Below is a small trained network, with its code and all its weights. Each question gives an input and a class and asks what happens when units are switched off, that is, made to give their printed mean instead of their output.

import numpy as np


def w(rows, s, z=0):
    codes = np.array(rows[::2]) - 128.0
    scale = np.full(codes.shape[1], s)
    scale[-1] = z or s
    return codes * scale


def norm(h):
    return h / np.sqrt((h * h).mean(-1, keepdims=True) + 1e-5)


def f(y):
    return y / 2 * (1 + np.tanh(0.7978845608 * (y + 0.044715 * y**3)))


def log_softmax(a):
    a = a - a.max(-1, keepdims=True)
    return a - np.log(np.exp(a).sum(-1, keepdims=True))


def net(x, mask):
    res = np.array(x, float).reshape(1, 5) / 4 @ E
    u = 0
    for l in range(3):
        y = f(norm(res) @ A[l][:, :-1].T + A[l][:, -1])
        res = res + np.where(mask[u : u + 5], y, B[l][:, -1]) @ B[l][:, :-1]
        u += 5
    return log_softmax(norm(res)[-1] @ U[:, :-1].T + U[:, -1])


A, B = {}, {}
E = w([
[65,104,113,154,38,54,147,127,24,128,57],'x0',
[68,45,171,176,117,90,254,94,178,128,187],'x1',
[175,57,112,62,124,114,146,215,81,56,154],'x2',
[117,108,97,91,105,174,129,83,142,136,121],'x3',
[131,113,135,138,133,128,125,122,137,114,113],'x4',
],0.0081)
A[0] = w([
[44,112,78,221,104,85,77,89,96,140,82,54],'0.n0',
[180,142,147,204,181,109,86,52,254,255,159,113],'0.n1',
[117,64,109,191,180,149,197,127,183,133,226,71],'0.n2',
[69,58,82,140,111,98,151,169,71,127,132,3],'0.n3',
[161,155,70,35,150,100,120,170,85,125,80,91],'0.n4',
],0.0065,0.0045)
B[0] = w([
[143,160,134,87,198,117,174,99,77,184,112,183],'0.n0',
[57,125,101,152,47,118,93,179,189,139,149,254],'0.n1',
[77,138,83,96,174,129,136,118,67,2,140,204],'0.n2',
[115,59,145,112,42,139,192,161,157,70,98,154],'0.n3',
[134,140,162,133,167,195,169,93,70,99,138,191],'0.n4',
],0.0073,0.007)
A[1] = w([
[130,166,100,98,65,63,109,111,31,101,22,83],'1.n0',
[26,116,125,153,94,38,193,107,104,151,94,158],'1.n1',
[153,128,107,124,84,136,38,193,156,140,97,59],'1.n2',
[86,193,195,159,129,134,253,58,42,111,128,104],'1.n3',
[180,196,90,159,173,109,69,71,50,241,38,4],'1.n4',
],0.0065,0.0034)
B[1] = w([
[160,124,71,155,138,32,145,121,155,33,205,224],'1.n0',
[107,152,180,147,83,202,132,121,126,146,81,254],'1.n1',
[154,179,154,65,148,112,115,48,68,144,43,156],'1.n2',
[115,132,127,43,174,151,86,77,124,185,125,215],'1.n3',
[67,109,130,143,59,114,111,150,244,134,167,208],'1.n4',
],0.011,0.0061)
A[2] = w([
[176,105,138,72,155,151,114,179,139,2,148,174],'2.n0',
[240,73,149,97,160,184,105,210,123,133,96,90],'2.n1',
[131,33,185,203,46,216,206,237,138,112,149,254],'2.n2',
[94,189,153,142,137,150,15,110,205,243,53,103],'2.n3',
[143,32,113,93,191,82,184,112,102,65,175,80],'2.n4',
],0.0068,0.0021)
B[2] = w([
[157,80,137,156,140,177,141,98,96,220,49,228],'2.n0',
[64,109,254,143,116,115,213,63,178,205,84,162],'2.n1',
[116,170,157,142,88,64,37,120,162,149,211,194],'2.n2',
[196,86,117,112,181,107,152,161,67,65,144,254],'2.n3',
[200,216,15,110,165,93,119,180,103,48,120,197],'2.n4',
],0.011,0.0086)
U = w([
[238,147,46,129,238,151,126,170,97,57,146,162],'0',
[38,137,108,155,52,90,111,147,216,103,207,234],'1',
[90,107,213,134,143,189,186,102,111,249,53,7],'2',
],0.011,0.0011)

Each question gives the input, the list of numbers given to net, and the class t.
The units are the neurons (one row each of A and B). Each row of codes is followed by its name. A weight is (code - 128) times the scale printed after its matrix; where a second scale follows, it is the last column's (A, B and U).
mask holds one flag per neuron, layer by layer. A switched-off neuron (its flag False) gives its mean, the last column of its row in B, instead of its output. The means were averaged over made-up inputs and are rounded, as every weight is.
A unit's drop is (log p(t) with every unit on - log p(t) with that unit switched off) / (log p(t) with every unit on - log p(t) with every unit switched off).
The circuit of an input: a set's keep is (log p(t) with only the set's units on - log p(t) with every unit switched off) / (log p(t) with every unit on - log p(t) with every unit switched off). Starting from the 12 units with the biggest drops (on a tie, the unit counted first), units are removed one at a time, each time the one whose removal leaves the highest keep (on an exact tie, the one counted first), for as long as the keep stays at least 0.8.
units of the circuit, in order: the units of the circuit, biggest drop first
most important unit: the unit with the biggest drop
top k neurons: the k neurons with the biggest drops, biggest first
k most important neurons of layer l: the k neurons of layer l with the biggest drops, biggest first
drop of u: that unit's drop, to one decimal
input [-7,5,0,-6,-3], class 1: top 4 neurons	(0.n1; 2.n3; 1.n0; 1.n3)
input [0,-6,2,-1,5], class 2: top 3 neurons	(0.n4; 2.n0; 0.n2)
input [8,-4,-5,4,-6], class 1: units of the circuit, in order	(1.n4)
input [0,7,1,3,4], class 0: top 4 neurons	(0.n2; 0.n1; 1.n4; 1.n3)
input [1,3,-3,-2,8], class 2: top 2 neurons	(0.n0; 1.n1)
input [0,6,4,4,5], class 0: top 3 neurons	(0.n2; 0.n1; 2.n4)
input [-3,0,-5,7,8], class 0: top 2 neurons	(2.n3; 1.n4)
input [5,-5,0,5,0], class 1: top 3 neurons	(1.n4; 0.n2; 2.n3)
input [-2,-1,8,5,-4], class 2: top 2 neurons	(2.n1; 1.n0)
input [-6,1,-4,8,-3], class 1: top 3 neurons	(0.n1; 2.n4; 1.n3)
input [0,-8,8,1,-8], class 2: 2 most important neurons of layer 0	(0.n2; 0.n4)
input [7,-4,-1,-1,7], class 1: top 2 neurons	(1.n4; 1.n0)
input [5,-4,-4,-5,-8], class 1: top 2 neurons	(1.n4; 1.n0)
input [8,8,-3,-4,-4], class 2: most important unit	1.n3
input [3,-2,-7,-1,1], class 1: drop of 1.n3	0.0
input [3,7,-2,-2,-4], class 2: drop of 1.n3	1.0
input [-5,-7,2,7,3], class 2: drop of 2.n1	0.2
input [5,-3,-8,5,-5], class 1: drop of 1.n4	3.0
